Below is a small trained network, with its code and all its weights. Each question gives an input and a target symbol and asks what happens when units are switched off, that is, made to give their printed mean instead of their output.

import numpy as np


def w(rows, s, z=0):
    codes = np.array(rows[::2]) - 128.0
    scale = np.full(codes.shape[1], s)
    scale[-1] = z or s
    return codes * scale


def f(y):
    return y / 2 * (1 + np.tanh(0.7978845608 * (y + 0.044715 * y**3)))


def softmax(a):
    e = np.exp(a - a.max(-1, keepdims=True))
    return e / e.sum(-1, keepdims=True)


def log_softmax(a):
    a = a - a.max(-1, keepdims=True)
    return a - np.log(np.exp(a).sum(-1, keepdims=True))


def net(x, mask):
    ids = ['αζηλμξ'.index(c) for c in x.split()]
    T = len(ids)
    res = E[ids] + P[:T]
    r = res
    for j in range(3):
        rows = slice(2 * j, 2 * j + 2)
        q, k, v = (r @ M[0][rows].T for M in (Q, K, V))
        z = softmax(np.where(np.tri(T) > 0, q @ k.T / 2**0.5, -1e9)) @ v
        o = O[0][rows]
        res = res + np.where(mask[j], z, o[:, -1]) @ o[:, :-1]
    y = f(res @ A[0][:, :-1].T + A[0][:, -1])
    res = res + np.where(mask[3:11], y, B[0][:, -1]) @ B[0][:, :-1]
    return log_softmax(res[-1] @ U[:, :-1].T + U[:, -1])


Q, K, V, O, A, B = {}, {}, {}, {}, {}, {}
E = w([
[37,146,215,124,99,206],'α',
[169,59,128,155,211,169],'ζ',
[158,139,110,247,52,75],'η',
[44,196,11,132,168,243],'λ',
[144,190,40,32,140,53],'μ',
[158,77,217,75,133,50],'ξ',
],0.011)
P = w([
[117,111,109,122,125,116],'0',
[138,173,148,131,149,131],'1',
[159,136,132,105,96,156],'2',
[74,33,84,112,127,113],'3',
[151,192,148,164,212,103],'4',
[172,168,118,97,39,170],'5',
[44,120,144,86,71,137],'6',
[172,112,131,173,253,135],'7',
],0.015)
Q[0] = w([
[54,43,74,77,41,114],'h0',
[179,248,104,139,128,178],'h0',
[114,144,118,151,67,190],'h1',
[236,134,174,89,86,166],'h1',
[56,61,116,108,167,100],'h2',
[122,91,120,61,34,158],'h2',
],0.012)
K[0] = w([
[48,151,157,197,253,39],'h0',
[131,24,127,94,76,150],'h0',
[135,112,114,133,195,70],'h1',
[30,38,48,138,153,118],'h1',
[163,198,155,144,140,130],'h2',
[81,120,123,169,197,82],'h2',
],0.012)
V[0] = w([
[139,150,62,197,194,159],'h0',
[202,74,145,148,195,67],'h0',
[209,142,185,102,128,69],'h1',
[154,80,6,77,187,121],'h1',
[150,140,103,254,36,88],'h2',
[104,31,175,204,173,190],'h2',
],0.0089)
O[0] = w([
[91,134,96,241,230,53,121],'h0',
[255,157,122,145,177,156,102],'h0',
[236,123,115,69,92,164,75],'h1',
[108,109,70,121,191,48,159],'h1',
[179,192,149,235,62,90,3],'h2',
[105,66,209,193,172,187,104],'h2',
],0.0082,0.0023)
A[0] = w([
[103,163,78,67,48,78,206],'n0',
[204,46,241,176,100,132,176],'n1',
[47,113,117,157,147,56,79],'n2',
[63,207,101,142,71,177,119],'n3',
[153,149,121,222,47,112,2],'n4',
[191,136,66,108,149,61,81],'n5',
[170,112,167,99,107,2,124],'n6',
[90,77,226,129,130,35,143],'n7',
],0.0075,0.0058)
B[0] = w([
[71,159,252,107,87,35,218],'n0',
[168,171,216,189,139,232,235],'n1',
[199,87,76,63,27,218,254],'n2',
[135,83,41,157,48,66,185],'n3',
[49,82,94,23,194,134,147],'n4',
[131,61,196,244,255,138,149],'n5',
[245,123,81,95,62,235,196],'n6',
[163,124,22,85,81,242,241],'n7',
],0.0057,0.0062)
U = w([
[2,125,229,125,103,168,2],'α',
[103,66,147,168,216,160,154],'ζ',
[152,124,135,241,45,94,137],'η',
[78,148,52,117,122,149,95],'λ',
[104,116,156,92,145,32,186],'μ',
[159,118,146,77,121,170,142],'ξ',
],0.0067,0.0015)

Each question gives the input, a string of symbols that net reads in full, and the target symbol t.
The units are the heads (2 rows each of Q, K, V and O) and the neurons (one row each of A and B). Each row of codes is followed by its name. A weight is (code - 128) times the scale printed after its matrix; where a second scale follows, it is the last column's (O, A, B and U).
mask holds one flag per unit, heads first, then neurons. A switched-off unit (its flag False) gives its mean, the last column of its rows in O or B, instead of its output. The means were averaged over made-up inputs and are rounded, as every weight is.
A unit's drop is (log p(t) with every unit on - log p(t) with that unit switched off) / (log p(t) with every unit on - log p(t) with every unit switched off).
The circuit of an input: a set's keep is (log p(t) with only the set's units on - log p(t) with every unit switched off) / (log p(t) with every unit on - log p(t) with every unit switched off). Starting from all 11 units, units are removed one at a time, each time the one whose removal leaves the highest keep (on an exact tie, the one counted first), for as long as the keep stays at least 0.8.
units of the circuit, in order: the units of the circuit, biggest drop first
unit that matters most: the unit with the biggest drop
top k neurons: the k neurons with the biggest drops, biggest first
drop of u: that unit's drop, to one decimal
input η α μ, target μ: units of the circuit, in order => (n0, n7)
input ζ η μ ζ μ α, target ζ: units of the circuit, in order => (h2, h0, h1)
input ζ α λ ζ, target α: units of the circuit, in order => (h1, h0)
input λ ξ λ α μ λ λ η, target λ: top 3 neurons => (n7, n2, n1)
input η μ λ ζ ξ ξ, target ζ: units of the circuit, in order => (h2, h1)
input ξ ξ λ μ μ ξ, target μ: units of the circuit, in order => (n0, h1)
input ξ ξ ξ λ α ξ ζ α, target ξ: units of the circuit, in order => (h0)
input α λ ξ ξ ζ λ η, target ζ: units of the circuit, in order => (h0, h2, n3)
input ζ ζ μ, target ζ: units of the circuit, in order => (h0, n5, h1)
input ξ μ α ξ μ, target α: units of the circuit, in order => (h0, h1, n0)
input ξ ζ α ξ η, target α: units of the circuit, in order => (h0, h2)
input η λ μ ξ ζ, target μ: units of the circuit, in order => (h2, n7, n2)
input ξ ζ λ α, target ζ: units of the circuit, in order => (h0, h2)
input λ η α λ, target η: top 2 neurons => (n3, n7)
input ξ ξ μ λ α ζ, target ζ: unit that matters most => h2
input λ ζ μ λ μ, target μ: drop of n2 => 0.0
input α ξ η λ η α α α, target α: drop of h0 => 0.6
input α ξ α η, target ξ: drop of h1 => 0.6
